Here is a tiny trained network, its code and every weight. The questions are about switching its units off for an input and a target symbol, where a switched-off unit gives its printed mean instead of its output.

import numpy as np


def w(rows, s, z=0):
    codes = np.array(rows[::2]) - 128.0
    scale = np.full(codes.shape[1], s)
    scale[-1] = z or s
    return codes * scale


def norm(h):
    return h / np.sqrt((h * h).mean(-1, keepdims=True) + 1e-5)


def f(y):
    return np.maximum(y, 0)


def softmax(a):
    e = np.exp(a - a.max(-1, keepdims=True))
    return e / e.sum(-1, keepdims=True)


def log_softmax(a):
    a = a - a.max(-1, keepdims=True)
    return a - np.log(np.exp(a).sum(-1, keepdims=True))


def net(x, mask):
    ids = ['αβδεμτφω'.index(c) for c in x.split()]
    T = len(ids)
    res = E[ids] + P[:T]
    r = norm(res)
    for j in range(3):
        rows = slice(3 * j, 3 * j + 3)
        q, k, v = (r @ M[0][rows].T for M in (Q, K, V))
        z = softmax(np.where(np.tri(T) > 0, q @ k.T / 3**0.5, -1e9)) @ v
        o = O[0][rows]
        res = res + np.where(mask[j], z, o[:, -1]) @ o[:, :-1]
    y = f(norm(res) @ A[0][:, :-1].T + A[0][:, -1])
    res = res + np.where(mask[3:15], y, B[0][:, -1]) @ B[0][:, :-1]
    return log_softmax(norm(res)[-1] @ U[:, :-1].T + U[:, -1])


Q, K, V, O, A, B = {}, {}, {}, {}, {}, {}
E = w([
[125,106,119,105],'α',
[69,250,129,108],'β',
[135,107,136,109],'δ',
[144,120,99,163],'ε',
[154,111,157,123],'μ',
[110,128,100,118],'τ',
[120,114,163,94],'φ',
[137,126,103,101],'ω',
],0.016)
P = w([
[105,175,178,212],'0',
[125,2,116,148],'1',
[173,92,89,85],'2',
[68,176,73,102],'3',
[99,31,107,147],'4',
[164,112,90,112],'5',
[73,170,71,96],'6',
[89,43,106,149],'7',
[166,116,88,123],'8',
[75,168,67,87],'9',
[86,45,111,151],'10',
[168,116,92,125],'11',
[78,165,66,90],'12',
],0.0074)
Q[0] = w([
[83,115,68,72],'h0',
[21,158,139,178],'h0',
[188,128,80,180],'h0',
[77,144,80,247],'h1',
[51,115,4,83],'h1',
[136,241,74,162],'h1',
[219,213,102,84],'h2',
[158,191,60,103],'h2',
[176,69,90,177],'h2',
],0.011)
K[0] = w([
[129,95,117,83],'h0',
[132,148,217,92],'h0',
[69,148,107,150],'h0',
[131,140,95,235],'h1',
[94,94,55,105],'h1',
[169,186,61,150],'h1',
[167,72,5,68],'h2',
[135,126,61,90],'h2',
[119,132,97,208],'h2',
],0.016)
V[0] = w([
[180,99,140,166],'h0',
[173,142,50,120],'h0',
[85,84,124,85],'h0',
[213,174,81,191],'h1',
[168,102,62,115],'h1',
[120,94,183,99],'h1',
[71,165,255,1],'h2',
[231,181,150,124],'h2',
[139,39,190,161],'h2',
],0.0082)
O[0] = w([
[130,195,92,162,134],'h0',
[172,86,93,156,177],'h0',
[179,135,208,147,229],'h0',
[75,107,183,87,1],'h1',
[103,163,182,182,210],'h1',
[139,143,50,150,166],'h1',
[112,238,109,75,126],'h2',
[207,176,193,216,84],'h2',
[86,105,1,170,138],'h2',
],0.0063,0.0042)
A[0] = w([
[23,153,162,194,92],'n0',
[194,115,199,175,167],'n1',
[177,89,118,79,128],'n2',
[2,177,187,125,2],'n3',
[117,70,76,191,41],'n4',
[173,65,150,165,50],'n5',
[155,138,111,43,89],'n6',
[29,182,108,158,143],'n7',
[174,209,165,228,151],'n8',
[130,172,183,85,142],'n9',
[173,140,98,171,160],'n10',
[92,82,189,93,138],'n11',
],0.01,0.0057)
B[0] = w([
[153,197,77,150,161],'n0',
[97,156,132,125,255],'n1',
[114,118,116,128,246],'n2',
[159,92,254,153,162],'n3',
[90,171,157,126,224],'n4',
[171,113,133,92,215],'n5',
[131,136,85,145,221],'n6',
[151,89,151,127,224],'n7',
[139,126,147,57,174],'n8',
[101,122,105,135,209],'n9',
[144,137,175,139,254],'n10',
[129,125,67,136,189],'n11',
],0.017,0.0038)
U = w([
[4,109,123,128,136],'α',
[87,195,116,33,2],'β',
[97,204,140,249,118],'δ',
[112,30,170,183,207],'ε',
[126,197,162,124,94],'μ',
[120,12,97,44,34],'τ',
[221,168,88,153,236],'φ',
[211,103,166,28,134],'ω',
],0.015,0.0042)

Each question gives the input, a string of symbols that net reads in full, and the target symbol t.
The units are the heads (3 rows each of Q, K, V and O) and the neurons (one row each of A and B). Each row of codes is followed by its name. A weight is (code - 128) times the scale printed after its matrix; where a second scale follows, it is the last column's (O, A, B and U).
mask holds one flag per unit, heads first, then neurons. A switched-off unit (its flag False) gives its mean, the last column of its rows in O or B, instead of its output. The means were averaged over made-up inputs and are rounded, as every weight is.
A unit's drop is (log p(t) with every unit on - log p(t) with that unit switched off) / (log p(t) with every unit on - log p(t) with every unit switched off).
The circuit of an input: a set's keep is (log p(t) with only the set's units on - log p(t) with every unit switched off) / (log p(t) with every unit on - log p(t) with every unit switched off). Starting from the 12 units with the biggest drops (on a tie, the unit counted first), units are removed one at a time, each time the one whose removal leaves the highest keep (on an exact tie, the one counted first), for as long as the keep stays at least 0.8.
circuit, biggest first: the units of the circuit, biggest drop first
most important unit: the unit with the biggest drop
k most important neurons: the k neurons with the biggest drops, biggest first
which heads matter: for each layer, one digit per head in row order, 1 if its drop is at least 0.15 and else 0, layers parted by /
input ω δ β δ τ δ ω τ, target ω: circuit, biggest first : h2, n8
input δ ω ε ω μ, target δ: which heads matter : 001
input β φ ω δ ε, target β: most important unit : h2
input β δ ω ε α, target β: circuit, biggest first : h2, n1
input δ β δ δ ε, target δ: which heads matter : 001
input β φ δ τ ω α μ τ δ δ φ, target β: which heads matter : 011
input φ φ α, target φ: which heads matter : 010
input ε ω μ δ, target φ: which heads matter : 011
input μ φ τ β δ φ ω δ, target μ: circuit, biggest first : n4, n8, h2
input ω δ δ α, target τ: 2 most important neurons : n7, n0
input ω φ δ ω μ, target ω: which heads matter : 001
input δ ω δ δ β δ τ, target ε: 4 most important neurons : n7, n3, n5, n8
input φ μ δ δ μ δ φ α, target φ: which heads matter : 011
input δ δ δ ω, target α: 3 most important neurons : n9, n5, n10
input ω α δ φ δ δ β φ, target ω: most important unit : h1
input φ β φ μ τ δ ω ω δ φ ω δ α, target τ: 3 most important neurons : n7, n4, n1
input δ ω δ δ δ ε φ δ φ ε δ τ, target τ: circuit, biggest first : h2, h1, n5, n11
input τ φ δ φ δ τ δ φ, target τ: circuit, biggest first : h2, h1
input δ μ α μ τ φ δ ε ω ω τ, target δ: 2 most important neurons : n0, n4
input δ δ τ δ ε, target δ: most important unit : n4
input δ ε δ ω, target α: 3 most important neurons : n9, n5, n0
input φ δ α ω δ δ ε τ φ φ δ μ φ, target φ: which heads matter : 010
input τ δ β τ δ, target τ: circuit, biggest first : h2, n11, n10
input δ δ φ φ ω δ α φ δ δ δ φ, target φ: which heads matter : 011
input φ τ δ, target τ: which heads matter : 001
input α δ ω δ ω α ω φ, target α: which heads matter : 011
input μ ε ω δ ω, target μ: most important unit : n4
input δ δ δ δ δ φ ω φ δ, target φ: 2 most important neurons : n7, n8
input φ φ ε, target ε: which heads matter : 001
input β δ φ φ δ φ β δ, target β: which heads matter : 001
